[[-61   7  34]
 [-42  -2  14]
 [ 83   5 -29]
 [-19  37  57]]
->
[34 -2 83]

[[ 62 -46  -3  -7  -3]
 [-26  83  43 -44 -43]
 [-10  -9  -7  -7   5]
 [ 38  11   9   7  19]
 [  5 -12 -19  12  12]]
->
[ -3 -44  -7  11   5]

[[-18 -34  90]
 [-43 -59  72]
 [-26 -90  23]]
->
[ 90 -59 -26]

[[-80   3 -14  29   6]
 [-45  21  10  28  33]
 [-56  -2  -9   0  -9]
 [-27 -39   6 -28  -6]
 [ 30 -15 -52  10  50]]
->
[  6  28  -9 -39  30]

[[  75 -109   41]
 [  24  -10  -43]
 [  74  -14  -94]
 [  11  -52   41]]
->
[ 41 -10  74]

[[-93 -15  26  31]
 [ -3 -44 -33  54]
 [-14  -3 -71  59]
 [-52  38  41 -37]
 [-54 -55  21  25]]
->
[ 31 -33  -3 -52]

[[ 34   8 -47 -12]
 [ 21  43   0  84]
 [ 36   7 -59  17]
 [ 10  64  52  60]]
->
[-12   0   7  10]

[[  2 -92]
 [ 37 -32]
 [ 43 -52]
 [ 40 -39]]
->
[-92  37]
---
[[-38  37 -33 -59  30   0 -23]
 [-18   3   3 -50  35  33 -10]
 [ 50 -94 -31  -7 -63 -26 -40]
 [  5   8  39  56  36 -15  28]
 [ 66 -32 -44 -21 -67 -12  16]
 [ 11  34  40  45   1 -11  21]
 [-45   7   4 -76  81  41  41]
 [ -9  20   5 -35   3  34   0]
 [-31  53 -54 -69  57  18 -23]
 [  2   4  -4  38   1  36 -27]
 [ 15   1 -18 -17 -18  -4  -6]
 [ -2  13  27  47  21  17 -28]]
->
[[-38 -33  30 -23]
 [-18   3  35 -10]
 [ 50 -31 -63 -40]
 [  5  39  36  28]
 [ 66 -44 -67  16]
 [ 11  40   1  21]
 [-45   4  81  41]
 [ -9   5   3   0]
 [-31 -54  57 -23]
 [  2  -4   1 -27]
 [ 15 -18 -18  -6]
 [ -2  27  21 -28]]

[[-24  63 -85  44]
 [ 41  -2  30 -37]
 [ 33  14   6 -75]
 [ 32  24 -14 -59]
 [ 35 -62  70  -9]
 [-11   8 -12  38]
 [ 25  35  29 -74]
 [-65 -26 -34  81]]
->
[[-24 -85]
 [ 41  30]
 [ 33   6]
 [ 32 -14]
 [ 35  70]
 [-11 -12]
 [ 25  29]
 [-65 -34]]

[[ -32  -59   51   28  -16  -73  -18  -42]
 [  43  -16  -20  -25  -10   33   37   20]
 [ -49  -53   48   46  -17  -75  -47  -44]
 [   9   49    5    3   25   43    6   30]
 [ -36   62  -20   16    7    4  -11  -33]
 [ -86   48   35   67  -15  -62  -27 -100]
 [  56   71  -63  -51   17   84   40   53]
 [  15   13  -19  -33   19   12    1   21]
 [ -19   15   -9   17   11    3  -25   13]
 [  49  -61  -32  -84    5  -11   36   30]]
->
[[-32  51 -16 -18]
 [ 43 -20 -10  37]
 [-49  48 -17 -47]
 [  9   5  25   6]
 [-36 -20   7 -11]
 [-86  35 -15 -27]
 [ 56 -63  17  40]
 [ 15 -19  19   1]
 [-19  -9  11 -25]
 [ 49 -32   5  36]]

[[ 15 -71  52]
 [-14  71  24]
 [  7  13 -62]
 [ 77 -51  42]
 [-40  25  34]
 [ 51  27  76]
 [ 75 -26   3]
 [ -9 -71 -22]
 [-48 -64  22]
 [ 62  36  79]
 [ 20 -65  14]
 [-14  63 -70]]
->
[[ 15  52]
 [-14  24]
 [  7 -62]
 [ 77  42]
 [-40  34]
 [ 51  76]
 [ 75   3]
 [ -9 -22]
 [-48  22]
 [ 62  79]
 [ 20  14]
 [-14 -70]]

[[-12  -9  -2   2 -53 -12]
 [-72   2 -80   4  -5   2]
 [-88  -1 -82   4 -46  -5]
 [-71  -3 -71  -1   1   1]
 [  1  22  -3  12  -2   9]
 [ 27  -7  20   1 -32  -7]
 [-40 -12 -33  -4 -33  -9]
 [ 53   2  45   3  15   0]
 [ 11  -7  -1   0   4  -4]
 [ 38  -3  35   4 -35  -7]
 [ 68  18  56   8  21   8]]
->
[[-12  -2 -53]
 [-72 -80  -5]
 [-88 -82 -46]
 [-71 -71   1]
 [  1  -3  -2]
 [ 27  20 -32]
 [-40 -33 -33]
 [ 53  45  15]
 [ 11  -1   4]
 [ 38  35 -35]
 [ 68  56  21]]

[[-75  35   1  71  10 -36 -12  -3]
 [-10 -46  21  38  19 -15 -10  16]
 [-75  17  15   3   6  32  13 -13]
 [ 89  11 -50 -80  10  42 -16  -8]
 [ 10  56  43 -54 -13  -1   6 -17]
 [ 56  57  -8  57  21  16  10 -31]
 [ -7  -1   4  48 -16  10  26  28]]
->
[[-75   1  10 -12]
 [-10  21  19 -10]
 [-75  15   6  13]
 [ 89 -50  10 -16]
 [ 10  43 -13   6]
 [ 56  -8  21  10]
 [ -7   4 -16  26]]

[[ 31  17   7  -1   5  -3  10   0  11]
 [ 35  30  10   1  10   1  25   0  26]
 [-91  16   0  14  -2  38  18 -10   5]
 [ 67  46  14  -6   1 -14  -1   2   8]
 [ 63  29   9  -8   2 -20  -6   5   6]]
->
[[ 31   7   5  10  11]
 [ 35  10  10  25  26]
 [-91   0  -2  18   5]
 [ 67  14   1  -1   8]
 [ 63   9   2  -6   6]]

[[  -3   19   -5   13   10   32   -5   -3    8  -50   -7    2]
 [  48   10   25   -5   36   78   21   78   16  -15  -17  -12]
 [ -19    9   18   29   -6   17  -44   16  -15  -12  -37    3]
 [ -60    1   16   12    3 -100   -4  -88   -7   29   -8  -12]
 [  13   -1   15   -3  -11   22   10  -13    3  -29   34    1]]
->
[[ -3  -5  10  -5   8  -7]
 [ 48  25  36  21  16 -17]
 [-19  18  -6 -44 -15 -37]
 [-60  16   3  -4  -7  -8]
 [ 13  15 -11  10   3  34]]

[[-25 -11   5 -38 -15 -66  64  26 -14]
 [ 63  86   8  21  43  -9  13 -15 -36]]
->
[[-25   5 -15  64 -14]
 [ 63   8  43  13 -36]]
---
[[  30  -25  -23    0    4  -24   15   41    3   -4   74   15  -28    8]
 [   9  -10    8  -18  -32   47  -47  -54  -67    2  -22  -15  -80   21]
 [  -5   11   21   -3    5  -39   49   77   26   -1   25   -1   42  -23]
 [  -7   11  -17   17   79 -104   41   60   60    5    6   34  -57  -64]]
->
[[   8   30  -25  -23    0    4  -24   15   41    3   -4   74   15  -28]
 [  21    9  -10    8  -18  -32   47  -47  -54  -67    2  -22  -15  -80]
 [ -23   -5   11   21   -3    5  -39   49   77   26   -1   25   -1   42]
 [ -64   -7   11  -17   17   79 -104   41   60   60    5    6   34  -57]]

[[ 64 -82  -3  -3  83 -79]
 [  1   0  27 -98   1  11]
 [  0  19 106   7  20   3]]
->
[[-79  64 -82  -3  -3  83]
 [ 11   1   0  27 -98   1]
 [  3   0  19 106   7  20]]

[[   9   30 -107]
 [  26  -14   -1]
 [ -18   12   -2]
 [ -44   22   66]
 [  -9  -23   45]
 [ -15   -7   22]
 [  21   -7   54]
 [  81    4 -106]
 [ -37  -45   57]
 [ -10  -35   48]]
->
[[-107    9   30]
 [  -1   26  -14]
 [  -2  -18   12]
 [  66  -44   22]
 [  45   -9  -23]
 [  22  -15   -7]
 [  54   21   -7]
 [-106   81    4]
 [  57  -37  -45]
 [  48  -10  -35]]

[[ -9 -82  76 -45  -9 -28]
 [-11  15 -11  -1   8  -1]]
->
[[-28  -9 -82  76 -45  -9]
 [ -1 -11  15 -11  -1   8]]

[[   8   13   19    0   -6    3   12    6    1]
 [ -11   41 -102  -57   87  -53  -49  -26  -11]]
->
[[   1    8   13   19    0   -6    3   12    6]
 [ -11  -11   41 -102  -57   87  -53  -49  -26]]

[[ -6   9]
 [  5 -16]
 [  4  -8]
 [  4   2]
 [-20 -83]
 [  8 -14]
 [-16 -64]
 [-12  14]
 [-32 -46]
 [  9 -19]
 [ -7  16]
 [-53 -59]]
->
[[  9  -6]
 [-16   5]
 [ -8   4]
 [  2   4]
 [-83 -20]
 [-14   8]
 [-64 -16]
 [ 14 -12]
 [-46 -32]
 [-19   9]
 [ 16  -7]
 [-59 -53]]
